After every row comes one of two labels: whether the row has a hidden trait. Each part has its own trait and labels.
In the rows, 128 means zero.
[120 114 142 124 141 131 127 133 111 117 112 127 146 139 186 154 114 102
 143 137 108 129 183  62 119 144 161 150 135 137 128 146 137 111 144 130] -> [42]
[111  68 109 134 140 113 128 123 113  90 125 139 186 112 189 200 113 118
 231  98 137 157 194 120  79  93 104 141 117 123 123 145  94 118 146 217] -> [45]
[135 125 142 120 147 127 129 139  90 115 132 125 153 126 188 139 135 103
 117 123 142 146 157 110  99 104  74 170 134 133 149 147 116 122 134 137] -> [42]
[115 101 103 140 129 129 127 115 165 128 132 118  63 119 135 153 114 151
 137 134 128 142 179  92 157 126 122 121 112 123 111 130 146 116 139   9] -> [45]
[ 91 116 104 131 127 140 118 108 135  87 126 135 202 107 174 140  93 154
 179  93 136 150 170  67 145  78 141 118 117 112 104 139 117 121 156 145] -> [45]
[132 135 142 126 123 131 128 133 158 146 135 117 127 143 148 165 131 103
 103 157 114 110 174  66 165 154 207 139 147 152 147 145  65 125 163 255] -> [42]
[120 117 117 126 141 126 127 131 127 140 140 113 126 125 141 164 132 123
 155  98 137 103 135 114 130 129 100 109 115 125 118 134 135 124 121 135] -> [45]
[117 105 129 129 157 138 127 151 139 182 123 104 138 134 165 159 126 105
  98 151 118 140 221  65 149 148  56 136 126 122 129 135 212 101 160  57] -> [45]
[133 155 150 120 139 128 127 143  96  98 119 132 153 141 201 133 123 107
 165 119 118 128 124  64  86 136 167 148 136 138 132 162 125 123 126 146] -> [42]
[122 179 135 106 132 147 123 128 137 159 134 109 119 135 122  92 141 128
 110 138 118 123 125  55 185 154 123 109 136 120 131 228 219 127  76   1] -> [42]
[115 131 131 120 137 146 126 120 135 124 139 117 102 128 157 123 120 147
 156 114 131 125 127  99 165 135 155 117  83 130 112 137 102 116 150 130] -> [42]
[117 128 100 127 132 142 122 132  93  94 134 149 125 118 170 165 114 110
 157 179 134 129 110 112 110 141 158 126 113 130 117  93 135 125 103 160] -> [45]
[136 167 131 127 119 153 127 146 132  99 129 128  79 137 173  62 122 159
 158 191 105 124 111  70 152 136 245 164 142 134 124 160 192 122 255 118] -> [42]
[136 162 129 126 137 121 129 136 145 161 134  98 109 141 109  67 148 116
 130 103 123 120 140  97 132 163  97 110 143 130 134 138 203 124  92  72] -> [42]
[142 132 118 140 110 111 128 138 147 134 126 132 172 126  94 147 141 113
 122 126 133 110 135 134 121 105 118 130 129 213 144 134 130 137 101 139] -> [45]
[126 113 132 110 163 133 128 134  66 127 136 123 107 122 156 140 138  96
 119 136 154 133  91 176  97 139   4 126 109 120 131 112 163 124 106  98] -> [42]
[130 184 142 120 127 114 125 139 111  64 127 125 203 129 170 153 147  87
 119  70 140 136 122  51 118 101  83 123 142 126 162 134 157 137 108  54] -> [42]
[148 130 135 123 134 120 131 144 149 139 135 103  49 151 124 136 144 138
 147  89 117  91 118 152 119 167 166 125 125 139 112 160 125 128  92 151] -> [42]
[117 121 102 149 115 143 124 129 148 121 129 148 184 113 146 135 115 122
 104 211 125 135 178   8 147  70 145 135 131 123 143 121 167 121 134 103] -> [45]
[134 105 104 136 123 121 129 129 139 136 139 125 117 120  90 159 148 134
 132 131 148 136 128 178 115 121  61 114 109 121 123 119 161 132  96 150] -> [45]
[119 137 128 123 138 127 126 118 131 142 125 116 115 136 117 160 126 115
 140 107 118 115 157 103 144 171 121 115 124 127 125 123 162 123 136  70] -> [42]
[137 150 129 126 149 107 129 137 128 166 121 107 147 135 104 131 158 119
 122  50 143 135  88 131 107 126   1 105 112 103 137 129 255 125  67  33] -> [42]
[129  50 112 124 120 126 124 136 108 118 152 142 106 123 121 207 134 100
 155 147 147 114  91 126 119 145 177 114 117 142 122 121  50 138 107 204] -> [45]
[145  89 111 145 137 143 130 123 158 144 125 119 108 112 126 125 149 126
  47 237 136 152 189 140 149 109  47 133 115 127 145 112 181 114 115 138] -> [45]
[130 122  97 148 132 114 127 126 191 139 132 119 142 128  73 172 129 149
 139 136 117 129 176 106 220 129 185 113 125 131 121 135 130 129 106 160] -> [45]
[102 168 145 107 136 131 122 122 110 109 135 122 162 137 210 189 107  98
 188  35 123 115 129   4 140 152 198 118 138 137   8 127  82 125 157 115] -> [42]
[132 113 116 133 126 121 130 138 147 125 143 118 142 118 177  30 141 146
 128  95 147 148 136 155 126 137 184 127 118 125 128 137 119 128 125 191] -> [45]
[100  96 120 125 153 129 120 119 114 125 110 125 119 142 145 186  96  98
 181 120 101 113 232  77 113 201 149 126 112  93 104 125 157 104 134  72] -> [45]
[144  34 141 134 143 121 134 134 151 156 122 106 104 143 134 149 137 112
  84 143 114 130 209 232 113 145  90 153 126 137 137 140 127 115 166 135] -> [45]
[117 103 133 125 128 126 127 117  51 129 130 129 176 124 176 177 120  97
 108 120 133 140 194 199 140 118 149 140 132 132 142 129 179 120 186 186] -> [45]
[136 118 123 137 129 112 130 134 156 130 121 109 134 137 134 138 134 142
 154  74 117 133 176 132 113 124 115 135 124 122 120 154 151 121 119 152] -> [45]
[152 167 132 129 120 147 123 155 111 115 154 128 121 121 183 118 156 123
  95 197 153 145  79 102 141  84 152 131 139 144 148 136 105 137  99 188] -> [42]
[116 166 143 108 150 138 126 121 105 126 135 105  88 140 158 101 114 134
 187  88 126 111  88 101 154 245 122 106 106 121 102 143 185 122 118  51] -> [42]
[123  77 116 133 149 127 128 128 114 127 117 126  97 128 145 164 124 110
 120 164 124 133 173 146  96 147  68 140 105 130 123 119 187 112 118 122] -> [45]
[134 147 106 135 132 135 123 165  79 107 120 153 160 120 151 117 135  98
 127 200 137 144 100 101  73 112  84 138 116 115 141 130 236 128  47  71] -> [42]
[102 131 104 140 103 123 129 126 197 144 146 112 137 129  87 172 140 145
 121 106 128 127 169  97 185 128 181 111 128 141 132 134 102 128 134   1] -> [42]
[116 104 108 136 115 121 125 122 175 124 133 122 255 128 119 206 113 123
 149 118 122 120 193  71 153 147 194 121 120 135 122 129  70 124 146 193] -> [45]
[124 115 109 139 114 126 125 189 133  97 122 143 157 128 129 149 104 131
 166 158 115 135 158  96 104 112 177 137 127 131 122 148 121 124 137 139] -> [45]
[132 119 114 140 112 134 127 136 151 122 134 132 206 123 159 154 136 113
  91 182 129 150 182  50 154  91 141 138 134 137 151  62 128 117 140 158] -> [45]
[116 115 119 128 132 138 126 126  92 107 138 130 132 124 174 148 114 137
 152 126 135 136 151  91 150 118 154 128 121 129 116 135 118 120 134 164] -> [45]
[123 177 122 127 114 136 123 122 163 177 145 119 128 133  78 183 145  97
  92 161 128 109 123  64 213 205 155  89 137 138 145  96 140 137 140  31] -> [42]
[103  72 107 134 126 133 125 117 147 119 129 136 126 128 135 202 106 102
 136 174 110 120 194 101 148 164 208 137 121 141 116 123  58 110 161 182] -> [45]
[147 121 116 133 121 122 132 137 166 128 157 105 123 127 141 150 149 156
 131  79 150 139 120 170 149  91 115 126 122 139 144 158  57 131 117 248] -> [42]
[126 126 109 136 113 126 124 136 135 120 126 150 181 134 106 187 118 109
 151 108 109 114 139  94 107 164 205 131 127 139 124 133 107 127 107 166] -> [45]
[129 138 128 129 133 141 130 129 169 133 141  54  63 139 143 111 136 168
 145 108 118 121 139 108 184 145 157 119 122 130  61 162 170  76 132  87] -> [42]
[104  53 135 116 168 138 128 115 100 124 130 118  77 130 187 200 111  95
 131 125 125 118 197 147 106 174 107 144 107 135 116 114  84 102 171 154] -> [45]
[160 196 153 121 111 126 130 161 118 139 139 120  70 145 143 120 167 103
 107 125 133 124  83  82 249 130 155 135 152 149 155 147 115 141  93 123] -> [42]
[141 121 119 125 142 142 129 138 123 139 134 122  80 126 134 107 147 129
 102 198 133 134 119 155 126 139  83 128 114 126 123 117 185 115  95 115] -> [42]
[135  96 144 122 139 127 133 134 119  98 138 117 159 119 214 142 131 136
 122  83 148 152 157 135 104  59  93 156 128 141 136 162  46 124 149 255] -> [42]
[133 185 121 131 109 137 124 142 142 112 128 132 142 134 119 109 126 136
 162 116 122 124  99  67 139 125 186 116 138 125 125 144 181 136  92   1] -> [42]
[111 147 126 121 144 123 124 117 114 107 118 119 223 116 182 117 106 135
 161   1 134 155 210  32 135  73  48 121 127 107 127 146 208 120 128  51] -> [45]
